Each row has a class, written as a number after it.
[-6, -13, -2, -2, 3, 7, 12, 9, 10, -2, -6, -10, -17, 1, 6, 1, -19, -4, 3, 16, 5, -6, -1, -18, 16, 0, 1, 3, -2, 5, -3, -46, -4, 8, 1, -11, 1, 3, 2, -4, -1, 0, -3, 6, 6, -1] | 3
[24, -17, 4, -10, 8, -3, -6, -6, 11, -9, -4, -22, -14, -7, 2, 22, -16, 2, 1, 3, -10, 1, -16, -24, 19, 6, -2, 0, -6, 4, 6, -39, -1, 5, 1, 15, -5, 12, -5, -6, -6, -19, 0, 11, 2, 5] | 0
[3, -11, 0, -7, -6, -3, 9, -7, 7, 4, -2, -3, -62, -4, 2, 9, -26, -7, -1, 14, 6, -19, 18, -7, 1, -1, -4, 2, -2, 8, -8, -57, -10, 1, 4, -9, -3, 9, -3, -7, -10, -15, -10, -1, 6, -3] | 3
[-1, 0, -1, -20, -16, 16, 1, 2, 16, 4, -19, 44, -11, -5, 10, -26, -15, 0, -6, 1, 6, 12, 16, -8, 5, -5, 0, 10, 0, -9, 28, -54, -33, 10, -5, 0, -8, 9, -21, 0, -2, -9, -3, 11, -4, 7] | 1
[1, -11, -9, -2, 1, -7, -1, -4, 7, -6, -8, -18, -66, 0, 1, -5, 1, -9, -4, 14, 7, 4, 13, -12, 8, 0, 4, -7, 0, 31, -13, -19, 9, -8, 4, -9, -4, -9, -7, 7, -5, -15, -11, -4, -1, -16] | 3
[11, 0, 5, -3, 4, 1, 3, -2, 9, 7, 12, -12, -40, -1, 0, 13, -26, -14, -1, 14, 3, -18, 10, -2, 7, 0, 0, 2, -8, 0, -6, -32, -10, 0, 1, 2, 0, 4, 3, -5, -4, -2, -6, -1, 5, -7] | 3
[3, 4, 11, 0, -14, 7, 9, 5, 13, 18, 18, 3, -64, 4, 0, 6, -25, 8, -8, 7, 13, -28, 31, 28, -18, 1, -13, 2, -6, 6, 18, -47, -36, 2, -2, -32, 4, -3, 5, -11, 2, 11, -16, 14, 2, 6] | 2
[-4, -27, -2, 4, 1, 1, 1, -4, 0, -8, -13, 0, -33, -5, 3, 18, 16, 0, 4, 4, 1, 7, 2, -9, 8, -1, -1, -8, 2, 19, 8, 4, 31, -4, -2, -1, 1, 5, 1, 3, 1, 0, 2, 3, -2, -11] | 0
[-12, -10, 3, 7, -13, 9, 14, 4, 7, 9, 7, 18, -66, 11, 2, 10, -13, -3, 0, 14, 7, -16, 41, 10, 2, -2, 2, -4, -1, 12, 6, -66, -13, 3, 0, -39, -2, -5, 10, -3, 7, 20, -7, 5, -1, -2] | 2
[4, -5, 8, -3, -3, 21, 0, -5, 8, 10, -10, 16, 8, -3, -5, 3, 0, 4, -2, 4, 5, -20, -4, 3, 3, -4, 4, 5, -2, -9, 0, 2, 2, 0, -4, -18, 4, 6, 2, -9, 2, 0, 6, 2, -6, -2] | 3
[6, -29, 12, 10, -4, -5, 4, 4, 2, -6, 18, -7, -35, -5, 2, 31, -17, 3, -3, 11, -5, -8, 16, 0, 2, -2, -8, 4, -14, -1, 7, -36, 1, 6, 0, 16, -2, 4, 4, 1, 1, -6, -21, 4, 12, 3] | 2
[12, -17, 0, 7, 4, 13, -13, 7, 10, -1, -16, -10, 5, 0, -2, -6, 11, 10, -2, 0, 10, 6, -16, -7, 11, -1, 0, -4, 2, 10, 9, 5, 2, 2, -4, -8, 4, 2, 0, 2, 7, -2, 16, 13, -6, -1] | 0
[-4, -28, 1, 6, -12, -6, 7, 1, 4, -3, 10, 7, -66, 4, 14, 24, -13, -2, -1, 5, 5, -2, 33, 1, 10, 0, -2, 0, -3, 5, 6, -66, -13, 5, -1, -18, -6, 0, 4, 5, 3, 3, -15, 8, 6, 1] | 2
[12, 9, -3, 0, 11, 11, -6, 1, 10, 4, -15, -19, -17, -6, -5, -9, -2, -10, -5, 16, 0, -12, -7, -18, 19, 2, 1, 0, 0, 6, -21, -17, 9, -3, -2, -14, 2, -6, 3, -2, -3, -3, 9, -2, -2, -27] | 0
[-1, -22, 7, 1, -13, 8, -2, 9, 13, 2, 21, 2, -10, 1, 4, 8, -18, 5, -3, 12, 1, -6, 21, 5, 8, 0, -7, 8, -5, -2, 4, -53, -21, 7, -3, -10, -1, 1, 8, 1, 6, 8, -12, 16, 6, 13] | 2
[14, -9, 1, -5, -4, -3, 0, 13, 14, 6, 12, -7, -66, 6, 3, 7, -20, -7, -5, 10, -4, -1, 24, -3, 12, -1, -6, 0, -7, 19, 17, -66, -17, 5, -3, -15, -3, -5, 2, -3, -1, 16, -8, 18, 0, 1] | 2
[5, -23, 1, -7, -9, 8, 0, -1, 16, 4, -7, 12, -32, -5, 7, 8, -11, 4, -2, 0, 5, 1, 10, 4, -1, -1, -3, 3, -7, 9, 19, -39, -23, 7, -1, -9, -6, 6, -5, 1, 4, -7, -6, 13, -3, 3] | 1
[-4, 5, -2, -15, 0, 11, 8, -2, 10, 5, -23, 13, -12, -6, -2, -25, -19, -4, 1, 10, 8, -9, -6, -20, 12, -3, 3, 3, 3, -5, 3, -45, -9, 6, -4, 4, -3, 7, -9, -5, -9, -9, -1, 1, 8, -1] | 1
[0, -13, -6, -3, -8, 2, 8, -7, 3, 8, -6, 12, -66, 4, 3, 16, -8, -7, -2, 5, 9, -3, 23, 12, -2, 3, 0, -1, -2, 16, 11, -31, -9, -1, -9, -22, -4, -1, -5, 2, 4, 7, -5, 4, 1, -9] | 1
[30, -2, 6, 0, 6, -20, -9, 0, 3, 1, 25, -27, -66, 2, -5, 33, -18, -8, -6, 7, -15, -6, 15, -2, 1, 4, -8, -5, -6, 15, -2, -36, -3, -1, 2, 8, 1, -3, 5, -6, -1, 5, -10, 9, 3, -3] | 3
[11, -19, 0, 6, 4, 0, -1, -3, 0, 4, 1, -12, -53, 1, -3, 32, 17, 3, 0, 12, -1, 4, 6, 10, -4, 3, -2, -8, -1, 21, -1, 26, 26, -11, 2, -6, 1, 0, 11, -3, 4, 9, -3, -5, 0, -21] | 0
[-4, -5, 8, 7, -2, 8, -10, 12, 8, 4, -1, -3, -16, -3, -8, -15, 13, 2, 3, 19, -5, -17, 6, -15, 21, -1, 4, 3, 3, 4, -24, -19, 24, 2, 0, -19, 6, 2, 13, -10, -3, 12, 5, 0, -2, 3] | 3
[15, -12, -1, 0, 0, 11, 3, -6, 16, 8, -16, 1, -18, 1, 6, 11, -17, 11, -7, 0, 7, 0, -6, 8, 4, 4, 1, 4, -6, 7, 18, -32, -32, 0, -4, -26, -9, 1, -14, -2, 8, -4, 6, 16, 1, -1] | 3
[2, -29, -3, -13, -8, 11, 5, -4, 18, 1, -21, 6, -66, 0, 7, 11, -18, -6, -4, 7, 15, -66, 10, -1, 7, -5, -12, 1, -4, 17, 26, -60, -17, 2, -3, -13, -3, 6, -12, 0, 4, -6, -4, 14, 2, -18] | 0
[-3, -5, -2, -14, 2, 3, 5, -7, 1, 2, -14, 5, -2, -3, 1, 3, -8, -6, 1, -2, 7, 3, -5, -13, 11, -2, 2, 3, 1, -2, -1, -18, 2, 2, 0, 3, -2, 5, -8, 2, -4, -11, 1, -5, 1, -4] | 0
[-5, 13, 4, 6, 0, 2, 4, 14, 8, 6, 24, -5, -14, 4, 1, -5, -19, -16, 1, 19, -1, -10, 20, -10, 17, 2, 3, -1, -4, -6, -23, -66, -12, 7, 1, -12, 1, -9, 13, 1, 4, 6, -6, -6, 12, -3] | 3
[2, -17, 4, -2, -8, -4, 6, 8, 7, -5, 13, -9, -50, 3, 8, 14, -21, -21, 0, 18, -2, 1, 21, -11, 12, -6, -6, 0, -7, 17, 1, -66, -12, 9, 2, 6, -6, 0, 4, 4, 0, 2, -18, 10, 9, -1] | 2
[1, -20, 3, -2, 0, 8, -3, -3, 0, 0, -9, 5, 7, -4, -1, 2, 18, 13, 1, 1, 0, -1, -4, -4, 4, -1, 0, -2, 1, 4, 7, 17, 22, 3, 1, 5, 6, 10, -4, -7, 0, -3, 1, 4, -3, -1] | 0
[-7, -15, 0, -6, -16, 12, 0, -1, 11, 2, -15, 22, 1, 4, 9, -10, -8, 6, -3, -2, 8, 8, 10, 20, 1, -3, 0, 9, -1, -2, 27, -37, -34, 6, -4, -8, -8, 5, -11, 5, 8, -2, -8, 15, -1, 12] | 1
[-6, -26, 6, -1, 0, 3, 18, -3, 6, 5, 3, -12, -63, 3, -6, 36, -16, 2, 3, 5, 3, -25, 4, 0, 7, -2, 0, -3, -20, 7, 10, -56, 1, 0, -2, -23, 2, 6, 7, -14, -3, 6, -5, 11, 6, -5] | 3
[0, -9, 6, 4, 4, 0, 14, -10, 0, 1, -2, -12, -8, -1, -2, 22, -20, -1, -2, 3, 6, -15, -6, 3, -1, -3, -5, 1, -4, -4, 3, -16, -6, 1, 2, -5, 1, -2, 2, -5, -2, -10, -7, 2, 6, -4] | 2
[2, -9, 7, -11, 0, 18, 10, -12, 7, 7, -17, 5, -27, -5, -2, 0, -6, -4, -3, 22, 20, -18, -5, 6, -1, -3, -4, 3, -3, -1, 1, -9, 7, 2, -4, -5, 2, 7, -8, -4, -15, -5, -7, -2, 5, -17] | 0
[11, -12, 3, 1, 5, -8, 0, -9, 5, -5, 9, -8, -49, -2, 11, 24, -21, -18, -9, 21, 3, -1, 14, -12, 15, -3, -2, 0, -10, 7, -15, -44, -15, 1, 5, 14, -6, 8, -1, 8, -4, -21, -20, -7, 8, -7] | 3
